Below are the code and all the weights of a small trained network. Each question names an input and a class and asks about switching units off, where a switched-off unit gives its printed mean instead of its output.

import numpy as np


def w(rows, s, z=0):
    codes = np.array(rows[::2]) - 128.0
    scale = np.full(codes.shape[1], s)
    scale[-1] = z or s
    return codes * scale


def f(y):
    return np.maximum(y, 0)


def log_softmax(a):
    a = a - a.max(-1, keepdims=True)
    return a - np.log(np.exp(a).sum(-1, keepdims=True))


def net(x, mask):
    res = np.array(x, float).reshape(1, 8) / 4 @ E
    y = f(res @ A[0][:, :-1].T + A[0][:, -1])
    res = res + np.where(mask, y, B[0][:, -1]) @ B[0][:, :-1]
    return log_softmax(res[-1] @ U[:, :-1].T + U[:, -1])


A, B = {}, {}
E = w([
[2,28,52,83,173],'x0',
[156,125,93,110,95],'x1',
[191,95,115,202,107],'x2',
[123,121,127,129,122],'x3',
[155,21,112,109,199],'x4',
[133,126,117,124,118],'x5',
[95,140,117,148,173],'x6',
[146,126,107,117,104],'x7',
],0.008)
A[0] = w([
[14,199,60,61,87,205],'n0',
[47,94,144,179,161,252],'n1',
[207,129,163,130,96,146],'n2',
[176,65,98,218,195,179],'n3',
[164,84,85,108,80,139],'n4',
[108,74,151,40,118,223],'n5',
[53,119,115,88,65,122],'n6',
[129,206,123,194,86,108],'n7',
[170,130,87,157,193,175],'n8',
[156,212,126,116,103,190],'n9',
[81,120,142,65,120,98],'n10',
[194,144,100,247,139,99],'n11',
[179,165,68,136,172,230],'n12',
[93,104,124,54,145,28],'n13',
[54,88,91,60,170,218],'n14',
[150,144,139,135,59,166],'n15',
[212,69,212,140,147,175],'n16',
[81,216,159,42,75,178],'n17',
],0.011,0.0035)
B[0] = w([
[87,213,186,113,132,243],'n0',
[144,203,75,70,24,209],'n1',
[110,117,162,167,83,188],'n2',
[124,86,32,72,49,193],'n3',
[84,162,87,148,116,164],'n4',
[136,232,46,136,189,202],'n5',
[104,210,99,108,100,187],'n6',
[167,126,189,211,210,191],'n7',
[133,106,205,126,62,162],'n8',
[107,172,247,226,177,199],'n9',
[111,174,84,132,181,174],'n10',
[244,85,158,146,102,187],'n11',
[144,112,253,162,53,166],'n12',
[173,140,77,121,202,175],'n13',
[198,218,93,82,118,252],'n14',
[78,175,206,135,155,178],'n15',
[128,143,141,118,42,187],'n16',
[35,137,174,160,96,212],'n17',
],0.0063,0.011)
U = w([
[45,161,177,187,187,46],'0',
[161,182,142,117,67,247],'1',
[28,187,95,144,96,122],'2',
[214,178,78,79,192,3],'3',
[192,140,119,254,164,80],'4',
[196,102,170,67,32,38],'5',
[103,186,108,127,68,228],'6',
[134,92,29,102,69,127],'7',
],0.0093,0.0035)

Each question gives the input, the list of numbers given to net, and the class t.
The units are the neurons (one row each of A and B). Each row of codes is followed by its name. A weight is (code - 128) times the scale printed after its matrix; where a second scale follows, it is the last column's (A, B and U).
mask holds one flag per neuron, in row order. A switched-off neuron (its flag False) gives its mean, the last column of its row in B, instead of its output. The means were averaged over made-up inputs and are rounded, as every weight is.
A unit's drop is (log p(t) with every unit on - log p(t) with that unit switched off) / (log p(t) with every unit on - log p(t) with every unit switched off).
The circuit of an input: a set's keep is (log p(t) with only the set's units on - log p(t) with every unit switched off) / (log p(t) with every unit on - log p(t) with every unit switched off). Starting from the 12 units with the biggest drops (on a tie, the unit counted first), units are removed one at a time, each time the one whose removal leaves the highest keep (on an exact tie, the one counted first), for as long as the keep stays at least 0.8.
circuit, biggest first: the units of the circuit, biggest drop first
most important unit: the unit with the biggest drop
k most important neurons: the k neurons with the biggest drops, biggest first
drop of u: that unit's drop, to one decimal
input [5,-3,2,2,4,8,5,4], class 7: 2 most important neurons -> (n3, n9)
input [7,-8,2,-6,3,-1,1,1], class 7: most important unit -> n3
input [5,4,1,-7,5,2,7,-1], class 7: circuit, biggest first -> (n3, n9)
input [4,8,-2,-3,8,-6,-2,-4], class 3: circuit, biggest first -> (n14, n5)
input [-6,0,4,3,0,8,0,2], class 4: circuit, biggest first -> (n7, n1)
input [5,8,5,7,5,0,-1,7], class 7: circuit, biggest first -> (n3, n0)
input [2,6,-8,-4,2,-1,6,0], class 3: circuit, biggest first -> (n14, n13)
input [-7,-6,2,1,2,6,-7,1], class 5: 2 most important neurons -> (n16, n5)
input [-5,0,8,-5,-2,-1,-8,4], class 4: 3 most important neurons -> (n7, n9, n1)
input [-8,-7,1,3,-4,7,-2,3], class 4: 3 most important neurons -> (n11, n7, n0)
input [-6,2,6,-6,-2,0,-4,5], class 4: 2 most important neurons -> (n7, n9)
input [4,0,-7,-6,2,-4,-2,-2], class 3: drop of n13 -> 0.2
input [-4,4,6,-4,-3,-1,8,-2], class 4: drop of n3 -> 0.0
input [2,7,7,1,5,-5,-3,-5], class 7: drop of n0 -> 0.1
input [8,-3,6,8,6,-6,6,-6], class 7: circuit, biggest first -> (n3)
